In the rows, 128 means zero.
Rows near named flat spaces through zero (a row that begins with a name and a colon came from that space)
q515q490: [184 103 129  99 109 161 150  56 179 157 140 132 103 145  81 121 123 116
  74 116 100 159 178 141 116 143 137 150 157  96 138]
q672q748: [122 108 162 115 131 155 114 104 146 127 152 115 123 113 104 151 143 148
 112 128 117 148 155 125 135 133 121 124 124 128 142]
q166q815: [152 139 109 108 129 124 115 102 153  76  95 164 146 105 120 118 100 117
  52 119 148 138 128 138 145 123 128 108 143 102 157]
q672q748: [106 111 164 145 120 160 151 150 102 154 130  94 133 100 144 105 115 155
 141 159 143 119 101 146 153 119 112 130 149 149 125]
q914q356: [139 130 166 105 141 130 122 157 121 159 161  97 137 111 150 112 162 139
 157 124 124  62 143 116 125 108 143 111  85 169 123]
q515q490: [147 157  96 129 140 113 102 136 152  71 119 172 127 126 116 147 132  88
  67 127 141 132 136 131 117 128 131 116 127 108 129]
q914q356: [135 159 119 116 125 133  72 137 150 142 119 175 114 120 126 106 133  94
 116 110  83 122 193 123 124 146 129 125 131 104 159]
q914q356: [139  77 167 101 113 212 125  43 172 196 150 113 130  65  76 100 143 152
  54 124 126 156 185 129 122 136 113 125 154 112 124]
q515q490: [138 157 112 136 133 101 126 176 117  85 120 141 129 139 153 128 125 103
 127 143 138 100 103 136 138 118 139 122 126 138 131]
q166q815: [134 132 136 130 112 138 129 158 120 143 146 114 112 137 142 111 145 116
 154 149 105 107 132 132 141 134 143 139 142 145 130]
q672q748: [121  70 226 131 108 202 194 122 117 151 179   4 149  75  86 124 117 222
 102 153 160 134 103 139 164 122 112 130 139 156 144]
q672q748: [140  59 188 128 127 218 176  53 165 180 174  77 118  85  57 147 140 166
  44 150 157 173 148 149 110 124  99 140 152 124  93]
q515q490: [102 138 128 132 120 111 111 189  89 136 155  98 136 129 172 114 176 129
 210 145 120  74 104 102 141 124 156 122 107 178 112]
q515q490: [195 167 101 105 120 106 126 122 172  67 109 160 123 149  97 125  92  95
  48  99 113 133 161 140 128 140 144 127 134  82 181]
q515q490: [176 135 103 117 131 102 159 104 159  68 145 102 146 145  71 164 125 134
  60  92 159 139 121 111  97 130 146 124  98 104 128]
q166q815: [110  95 164 123 100 168 135 106 122 166 138  95 119 119 123 110 123 164
 159 141  98 153 139 131 161 145 125 144 161 131 153]
q914q356: [107 137 163 129 131 140 113 191  98 113 137 106 147  84 173 103 142 139
 143 164 147  73 100 134 169 107 131 103 125 173 136]
q914q356: [ 96 130  89 152 124 117 116  96 122 174  95 162 123 144 116 122 107 124
 158  95 111 173 145 113  94 151 107 145 134  90 115]
q515q490: [211 174  80 119 136  70 163 175 151   4 142 128 134 170 117 162 132  77
  50 135 170  87  84 136 118 110 173 118 108 130 125]
q166q815: [129 135 144 119 149 141  95 108 156 150 137 148 128 105  96 140 136 127
  92  95 118 134 187 117  96 132 109 117  97 107 134]
q166q815: [ 93 129 131 139 146 125 106 105 125 172 116 135 146 105 104 132 117 156
 136  78 131 149 158 103  89 136  96 120  91 104 123]
q672q748: [180  87 163  97 135 177 164  79 167 142 153 121 114 108 115 126 144 118
  52 163 151 118 135 163 132 101 131 125 150 145 103]
q166q815: [114 138 102 156 125 130 115  96 146 200 141 129 116 144  54 142 132 130
 134  60  96 176 199  90  46 170 107 154  99  73 110]
q914q356: [138 103 142 101 132 115 157  78 131 152 137  76 167 118 101 127 121 187
 133  72 150 123 126  96 106 121 133 115  79 128 129]
q914q356: [101  95 150 125 113 191 107  63 149 165 116 132 139  66  87 107 113 160
  73 120 129 182 163 127 138 146  97 123 163  96 144]
q914q356: [ 92 127 105 150 134 103 123  95 120 140 100 145 128 155 107 156  97 148
 162  87 116 187 134 112 102 149 103 142 117  90 132]
q672q748: [178 179  30 131 126  41 143 134 142  50 108 153 140 193 103 152 115  85
 103  76 143 129 107 100  81 140 164 133  97  89 122]
q166q815: [160 179  82 130  96 117 110 185 126 106 105 156 128 125 151  64 119  75
 106 140 113  87 129 133 148 141 158 129 164 117 152]
q515q490: [129 173 120 127 125  96 102 208 102  92 116 143 129 136 184 103 128 101
 167 146 112  72 113 132 162 121 149 117 125 152 156]
q166q815: [126 110 147  82 172  86 123  93 126  87 126 113 183 101 148 157 138 176
 126  90 182  94  97 102 127  85 133  76  50 160 125]
q166q815: [ 53  71 216  91 148 170  91  44 119 182 100 104 185  32 126 112  92 247
 141  80 140 162 154 108 165 117  74  84  97 127 181]
q515q490: [173 150  63 152 124  90 172 127 149  65 143 112 134 167  64 171 128 105
  61 102 168 150 102 111  72 140 147 141 111  94  95]
q672q748: [129 104 167  84 124 154 103 120 125 170 127 147 112 116 195  86 151 119
 177 166  92  86 144 148 179 108 143 119 151 172 142]
q914q356: [ 58 121 148 167 154 129  95 119 118 168 127 160  86 164 116 193 124 137
 200 118  80 199 169 128 101 151  79 154 117 105 124]
q914q356: [116 124 104 131 128 104 130  74 138 119 101 137 139 148  88 153  91 155
 125  74 123 189 139 109 107 150 113 135 116  80 149]
q672q748: [123 152  95 164 150 116 119 126 150  77 126 158 124 133  72 186 120 106
  56 111 155 178 136 124  81 140 103 130 115  83 110]
q672q748: [ 98 118 143 107 120 132  83 109 124 165 132 136 121 130 144 120 149 143
 196 111  76 135 168 105 142 145 134 128 121 133 153]
q166q815: [126 156 125 126 140 101 115 192  99 114 122 133 144 117 185 103 142 111
 158 144 145  59  98 127 141 103 143 106 106 167 120]
q515q490: [107 108 135 142 150 160 118  91 142 141 103 181 111 106 128 143 115 111
  84 156 145 168 133 161 124 117  88 127 159 113 104]
q672q748: [128 146 127 156 147 126 146 159 117 140 117 129 139 109 125 118 107 123
  98 126 164 109 115 140 101 113 105 123 114 124 105]
[155 183 103 114 139  64 119 209  99  81  91 161 142 147 213  88 111  88
 162 139 134  40  89 142 158  98 157 105 111 160 149] : q672q748
[146 117 139 109 135 137 126 100 144 207 154 122 117 135 115 116 158 124
 150  98 103 107 180 111  84 128 133 135  96 133 103] : q914q356
[ 90 142 100 184 137 110 147 158  96 123 102 136 131 138 130 142 100 126
 141 135 159 153  84 134 107 130  99 139 134 115  97] : q515q490
[126 123 110 144 108 121 152 122 125  95 135  96 134 145  94 149 119 146
 121 122 137 163 103 116 127 147 135 141 138 112 132] : q672q748
[183 139  71 108 115  91 149  73 165  89 108 146 130 173  84 139  99 112
  80  79 124 162 139 118 102 146 149 139 128  77 146] : q914q356
[ 91 122 154 169 116 151 153 177  92  98 126  89 135 106 136 130 103 157
 129 175 156 142  72 149 169 127 109 133 163 142 136] : q672q748
[109 113 158 100 121 149  90 113 129 167 142 119 133 102 139 107 154 150
 165 117  95 116 165 108 145 135 134 118 118 143 149] : q515q490
[120 144 105 153 141 117 133 133 121 168 113 142 134 125 117 117 115 119
 124 101 143 126 136 121  80 129 108 131 109 110  98] : q672q748
[120 172 101 145 134 132  79 138 143 150  92 184 136  92 106  95 102 101
  77  89 120 135 182 121  96 146 101 118 124  78 144] : q166q815
[ 13 105 138 179 137 159  83  93  95 238  95 157 122 100 121 127 110 167
 205 103 101 204 164 110  99 157  58 143 134  97 109] : q914q356
[124 172 112 110  98  92  81 169 117 122 141  97 155 129 119  98 142 148
 183  65  79  96 167  67 131 164 165 119  86 118 188] : q515q490
[226 176  93  93 113  62 162 200 139  20 173  83 138 181 136 136 164  89
 109 129 139  39  91 113 136 115 213 119  91 162 142] : q515q490
[121 127 136 130  80 143 134 151 101 220 132 100 103 156 153  62 126 133
 232 128  54 111 156 122 147 159 146 164 159 136 151] : q515q490
[156 137 130 122 121 154 114 122 162 121 136 152 104 126 103 127 130  97
  74 138 106 141 169 144 129 140 128 136 153 106 144] : q166q815
[175 112 117  85 106 126 139  72 164  96 143 108 137 139  92 132 135 139
  89 103 120 142 142 112 137 139 162 127 130 113 155] : q166q815
[156 128 119 128 114 135 148 137 132 140 133 134 102 154 140 113 133  97
 132 155 113 116 126 148 133 128 143 147 157 135 117] : q515q490
[131 159  97 147 120  90 143 184 102  62 106 128 138 148 156 125 105 114
 136 147 148 112  71 137 153 124 143 127 140 134 139] : q672q748
[174  91 183  74 158 153 129  69 185  78 171 125 114 124 101 191 159 134
  55 142 136 136 155 147 140 102 135 109 110 143 139] : q166q815
[141 104 141 108 129 155 122  89 153 134 140 143 111 125 122 138 148 117
 104 146 119 141 147 140 135 124 131 129 146 131 122] : q672q748
[176  87 167  78  97 148 168  97 150  62 172  57 131 138 110 147 143 166
 103 154 126 130 103 134 190 126 173 128 150 154 170] : q672q748

Rows near named flat spaces through zero
q24_q502: [ 80 160 133 155 155 122  73 157 136 112  94 101  83 136 141  55  82 140
 117 150  71 142 168 124 122 143  56 133 144 115  98]
q982_q364: [155  81  95  59  61 126 176 105 158 145 124 138  99 141 117 112 163 140
 137  99 156 111  81 120 188  91 150 136  84 178 145]
q728_q213: [190 172  89 177 153  71 139 188  99 144 108 135 210  95  86 114 113 137
 148  90 123  82 152 103 100 142 112  93  96 149 133]
q24_q502: [180 109  82  98  83 139 157 109 102 146 174 139 153 145 137 178 124 163
  78 113 124 130  68 124 129 120 200 137 117 170 135]
q160_q459: [104  83 157 105 109 152 132  95 157 136 167 135 107 170 160 126 156 106
 146 156 117 137 123 107 128 127 119 142 105 130 118]
q982_q364: [106  99 117  86 104 172 145 117 144 102 153 145 147 114 115 177 186  99
 139 133 189 110 113 148 103 107 147 139 128 106 158]
q719_q259: [ 70 122 170 134 144 183 121 112 123 118 147 112 107 153 136 202 141 104
 108 155 165 138 106 163  82 149 151 156 199  67 137]
q999_q903: [128 144 154 134 139 101 140 124 129 152 102 116  92 132 137  95 114 129
 128 114 114 130 119 107 155 146 102 124 119 150 111]
q719_q259: [142 183 129 107 145 107 128 102  97 102  88 137 100  32 140 109 105 147
  84 104 135 169 122 146 183 119 141 109 135 156 123]
q728_q213: [123 132 176 150 159 100 132 123 143 134  88 126 112 114 116 106 132 106
 175 122 146 134 161 136 163 128 111 111 134 108 130]
q719_q259: [128 126 121 124 126 101 117 150 157 128 124 133 137 129 133  52 134 120
 159 128  94 113 168  86 131 128  62 108  65 163 110]
q24_q502: [113 161  90 163 143 141 114 161  93 123 105 118 128 122 107 142 112 136
 116 131 121 101 110 136  87 134 110 160 166  85 134]
q999_q903: [135 186 146 202 201  56  82 193 135 115  76 127 175  80 108  29  96 113
 188 124  85 116 241 100 118 147  31  72  91 126 105]
q728_q213: [174 153 120 171 154  82 135 140 104 140  97 143 159  93 108 111 115 130
 162 111 119 120 150 119 148 122 125 112 114 124 131]
q982_q364: [159 126 118 115 115  95 170 133 137 144  84 134 124 104  90 115 149 125
 162  87 171 101 115 130 175 109 133 117 109 144 149]
q160_q459: [129 155  97 150 141 136 111 153 101 112 124 127 154 109 113 147 113 138
 111 130 126 119 130 142  94 129 132 135 153 104 135]
q160_q459: [138 152 104  98 113 127 137  81  93 120 110 148  71  71 161 101 119 149
  93 125 100 158  82 117 184 106 129 154 114 151 116]
q160_q459: [121  97 177 103 125 149 145  76 140 125 158 143 122 127 150 171 159 103
 136 140 161 157 122 141 146 123 169 124 133 121 135]
q999_q903: [177 193  32 221 172  97  88 194  60  97  74 152 205  50  69 113  93 149
 165 127  98  94 175 146  97  95 110 138 146  58 149]
q719_q259: [ 66 170  76 151 155 183  53 177 107  49 107 114 144  82  99 149 105 137
  96 161 138 130 167 196  60 112 113 150 209  41 147]
q728_q213: [188 120  13  94  65 133 180 118  85 139 138 175 150  90 112 136 174 142
 135 104 127  72  45  88 133  81 137 176  65 151 152]
q24_q502: [ 99 182  70 159 165 177  76 177  81  52 136 139 207  50  96 189 130 121
 100 149 157 112 161 179  26 121 131 135 184  50 156]
q160_q459: [187 124 138 110 106  69 169 109 133 180 119 128 106 142 144  80 109 154
 121  89  98 136 101  84 198 137 135 104  71 215 106]
q160_q459: [120 117 129 124 122 138 122 131 137 126 139 122 130 146 129 135 127 129
 123 134 129 129 131 134 119 130 133 128 134 126 129]
q719_q259: [143 114 163 131 120  89 166 147 157 185 103  94 104 192 108 112 117 134
 139  90 142 104 109 111 155 157 126 110 123 168 122]
q160_q459: [120  57 247  89 123  96 166 125 239 156 109  91 118 194  91 134 156  97
 185  91 229 140 183 172 196 138 170  49 135 161 149]
q160_q459: [119 180  97 214 185 139 109 176  67 117 140 152 209  93 111 163 147  88
 165 152 114  70 145  96   9 152  72 155 132  50 132]
q728_q213: [141 130 122 127 125 119 132 141 130 131 129 124 145 130 119 130 122 136
 121 116 133 122 131 129 124 132 136 114 124 143 130]
q728_q213: [172 111 118 137 110  99 153  87 110 168 116 147  88 141 148  96 118 145
 151 127  81 139  94  96 196 107 136 154  97 145 116]
q982_q364: [161 107 124 110  99 104 148 101 134 160 129 131  95 153 148  95 115 151
 124 118  93 142 102 102 184 119 139 131  94 176 113]
q719_q259: [ 94  95 167  72 100 181 157  32 120 132 172 151  55 130 194 169 171 104
 102 157 134 167  55 114 153 123 153 176 126 128 119]
q160_q459: [124 117 105 117 103 112 116 165 161 142 110  98 103 178 117  70 100 158
 119 116  98 114 135 119 142 131  98 122 115 164 116]
q999_q903: [154 121  71  73  71 117 185 127 129 151  93 130  89 117 101 111 154 147
 120  79 160  86  53 114 175 103 130 150  97 173 146]
q982_q364: [151 135 112 151 138 113 114 113 108 123 128 154 137 101 144  99 120 131
 150 144  84 141 146 109 145 110 115 134 102 121 118]
q982_q364: [146 122 157 135 136  90 150 109 140 151  92 136 101 119 125  90 135 117
 174 114 130 131 137 114 187 118 114 119 104 137 125]
q719_q259: [ 83 163 135 149 160 142  88 179 132 100 116  97 143 126 111 133 105 127
 102 133 139 121 163 155  70 156 101 114 173 102 127]
q728_q213: [113 154 128 153 155 132  91 128 110 104 119 130 123 102 141 113 103 133
 119 150  98 153 156 139 123 126 113 132 148 102 117]
q982_q364: [189 109  93 126 102  94 140  84 111 148 135 170 117 113 160  70 125 146
 158 136  57 146 119  80 196  90 124 142  55 165 111]
q728_q213: [142 115  76 102  98 171 149 121 102 113 174 153 176 112 119 202 168 123
 108 129 164 103  82 135  79 112 172 151 128 116 156]
q999_q903: [ 73 192  66 154 157 170  60 175  89  60 101 119 132  69 113 126 100 141
  86 155 113 124 149 167  61 121  88 158 187  61 133]
q24_q502: [150 158  73 132 126 116 124 129  96 108  86 147 119  63 112 104 119 148
 129 118 119 127 120 139 161  93 124 144 126 117 138]
q999_q903: [ 88 121 102 136 125 183  92 174 133 100 161 101 167 171 105 189 119 135
  92 149 149 112 137 171  40 141 149 138 189  84 145]
q160_q459: [ 93 163 110 141 147 141 117 127 101 108 101 143 100  79 135 103 145 106
 143 144 115 112 119 110 111 122  65 165 124  89 123]
q999_q903: [150 217  72 206 180  61  92 189  80 123  43 133 131  57 105  19  77 147
 158 116  52  99 171  89 133 127  25 130 101 116 105]
q999_q903: [147 132  84 131 121 109 129 180 142 118 108 129 177 114  80 110 139 130
 156 105 151  85 156 132 111 114 110 107 107 133 148]
q719_q259: [119 119 127 121 130 148 123  87 117 103 135 162 118  87 147 131 157 107
 153 154 126 146 132 130 144  98 126 149 118  96 133]
q24_q502: [ 71 185  95 190 191 159  44 193 105  49 108 130 184  64  99 125 116 108
 144 170 122 116 215 167  36 123  68 131 177  29 138]
q24_q502: [122 145 110 163 147 116 111 146 118 121  90 132 120 110 111  94 121 124
 163 136 110 115 150 127 132 114  89 143 131  92 129]
q982_q364: [129 119 139 101 113 139 157 125 135 134 125 114 125 134 107 179 140 130
 106 102 188 122  96 159 133 132 176 121 158 134 149]
q999_q903: [146 118 173 168 164  90 118 168 163 136 133 120 200 149 100 123 126 107
 180 121 145 118 209 131 108 148 124  67 116 129 131]
q719_q259: [166 121  87  99  93  92 141 125 139 141 114 141 112 118 135  52 124 152
 137 109  88 122 123  89 183 104 101 121  58 191 115]
q24_q502: [ 87 116 153 121 138 178 124 149 141 109 193 123 193 150 126 208 169  87
 116 145 179 104 137 135  22 163 136 117 146 104 141]
q999_q903: [ 83 160 117 138 150 149  83 159 126  88 119 116 132 104 126 115 114 126
 108 146 121 129 160 145  85 136  90 128 153 101 123]
q982_q364: [128 123  95 107 102 142 126 143 130 127 144 117 131 148 126 134 120 149
  93 123 123 118 106 128 110 130 136 134 128 150 128]
q24_q502: [160 135 103 128 118 118 118 119 109 128 127 127 124 124 135 126  89 168
  93 124  99 156 119 142 158 116 167 126 139 147 123]
q24_q502: [ 93 139 144 177 171 156 123 165 119 112 128 129 185 121  87 196 166  77
 173 141 188  84 153 151  41 144 116 136 173  40 157]
q982_q364: [152  99 136 104 105 133 186 104 128 156 160 150 153 136 126 175 185  99
 151 111 172  97  84 102 119 130 153 133  94 144 144]
q728_q213: [151 161  52 146 119 122 102 146  83 125 136 139 136 114 147  87  92 166
  93 138  46 121 111  91 108 124  96 154 100 147 105]
[148 118 124  78  98 115 153  95 139 131 127 142 103 103 145 101 142 136
 118 110 131 143 107 114 183 110 135 119  86 181 124] : q24_q502
[114  95 201  88 112 107 166 116 187 168 121  98  82 184 133 109 141 115
 135 100 161 129 118 115 170 156 123  98 111 182 118] : q160_q459
[126 138 151 167 152 105 118 170 139 151 120 100 144 172 113 118 101 130
 135 121 117 112 153 121 101 162 109 108 141 129 117] : q999_q903
[130 134 128 132 137 164 129 116  96 112 170 136 170 114 132 216 135 124
  92 138 158 138 108 155  80 138 187 133 168 102 143] : q982_q364
[181 157  89  95 111  93 185  78  88 126  55 171  84  11 111 105 156 134
 148  82 164 128  74 130 236  72 145 145  99 143 152] : q999_q903
[141  92 229 136 144 120 153  65 139 168 163 127 112 175 167 174 127 110
 136 138 136 177 123 128 163 154 188 111 143 135 115] : q999_q903
[166  72 105  62  47 148 196  45 114 179 151 140  48 173 161 163 143 160
  91 114 125 144   1 115 208 100 206 184 117 173 132] : q719_q259
[120 172  96 176 166 137  85 154  88  90 108 135 156  78 113 136 103 134
 125 147 113 132 160 156  94 119 119 139 168  70 134] : q999_q903
[ 75 125 166 157 158 144 107 158 153 121 119 106 129 159 111 136 138  96
 158 146 150 110 163 141  82 149  92 128 161  77 131] : q719_q259
[134 131 131 121 125 110 140 118 132 133  91 129  95 110 119 103 128 131
 143 114 136 131 122 133 175 113 123 130 125 131 131] : q719_q259
[ 64 144 175  95 135 151 125 135 153 117 110  88  76 136 131 136 125 120
  82 118 169 137 116 153 117 160 113 121 171 134 124] : q999_q903
[149 152 134 155 151  92 145 138 115 144 101 139 141 100 117 105 135 113
 162 111 127 107 136 102 135 135  97 119 102 130 126] : q160_q459
[ 58 163 184 155 185 155  93 144 129  91 111 109 125 102 122 157 129  93
 126 148 166 139 169 166  79 156 103 121 192  63 131] : q719_q259
[135 131 132 118 125 116 141 116 128 133 115 134 113 112 131 113 134 127
 133 118 131 130 120 120 154 123 123 127 114 141 127] : q999_q903
[129 156  68 149 126 137  82 168 102 114 153 118 153 142 142 106  81 167
  77 146  56 126 135 112  74 140 105 138 127 140 106] : q982_q364
[160 142  26 113  95 172 152 143  67 109 169 158 199  88 103 217 161 139
  88 118 161  81  60 134  55 110 177 165 133 111 164] : q24_q502
[128 110  78 116  95 139 100 128 132 126 169 140 123 160 168  70 117 148
 117 160  41 129 128  78 113 118  84 151  72 160  98] : q982_q364
[ 78 110 180 143 150 163 127 107 137 123 129 126 105 146 129 171 158  85
 161 156 164 130 130 149 108 134 127 152 171  60 139] : q719_q259
[117 125 167 158 167 159 129 116 111 107 163 149 193 104 120 222 167  80
 155 149 185 128 149 157  69 136 168 123 164  61 153] : q160_q459
[187 105  94 106  98 143 173  79  89 134 179 177 176  97 137 201 169 124
 126 123 151 126  75 120 130 101 203 144 101 136 151] : q982_q364
[ 90  66 188 105 110 160 139 113 179 153 191 112 124 223 155 157 159  97
 138 151 138 125 124 109  91 158 129 127 119 137 118] : q160_q459
[182  81 167  45  70  91 241  58 157 189 102 140  68 127 121 139 182 121
 147  59 207 123  42 114 251 109 188 116  81 209 149] : q999_q903
[107 147  53 171 136 158  77 230 122  95 131 100 204 155  68 157 105 146
 113 137 134  75 163 165  18 135 115 132 178  75 151] : q999_q903
[149 111 136  99 103  98 155 155 168 155 120 102 133 166 105 109 123 144
 120  86 152 110 127 123 149 142 137  89 106 191 130] : q728_q213
[133  80 151 131 111 142 155 107 141 163 166 132 132 193 136 165 155 109
 156 140 134 114 103 110 116 135 150 146 121 119 131] : q719_q259
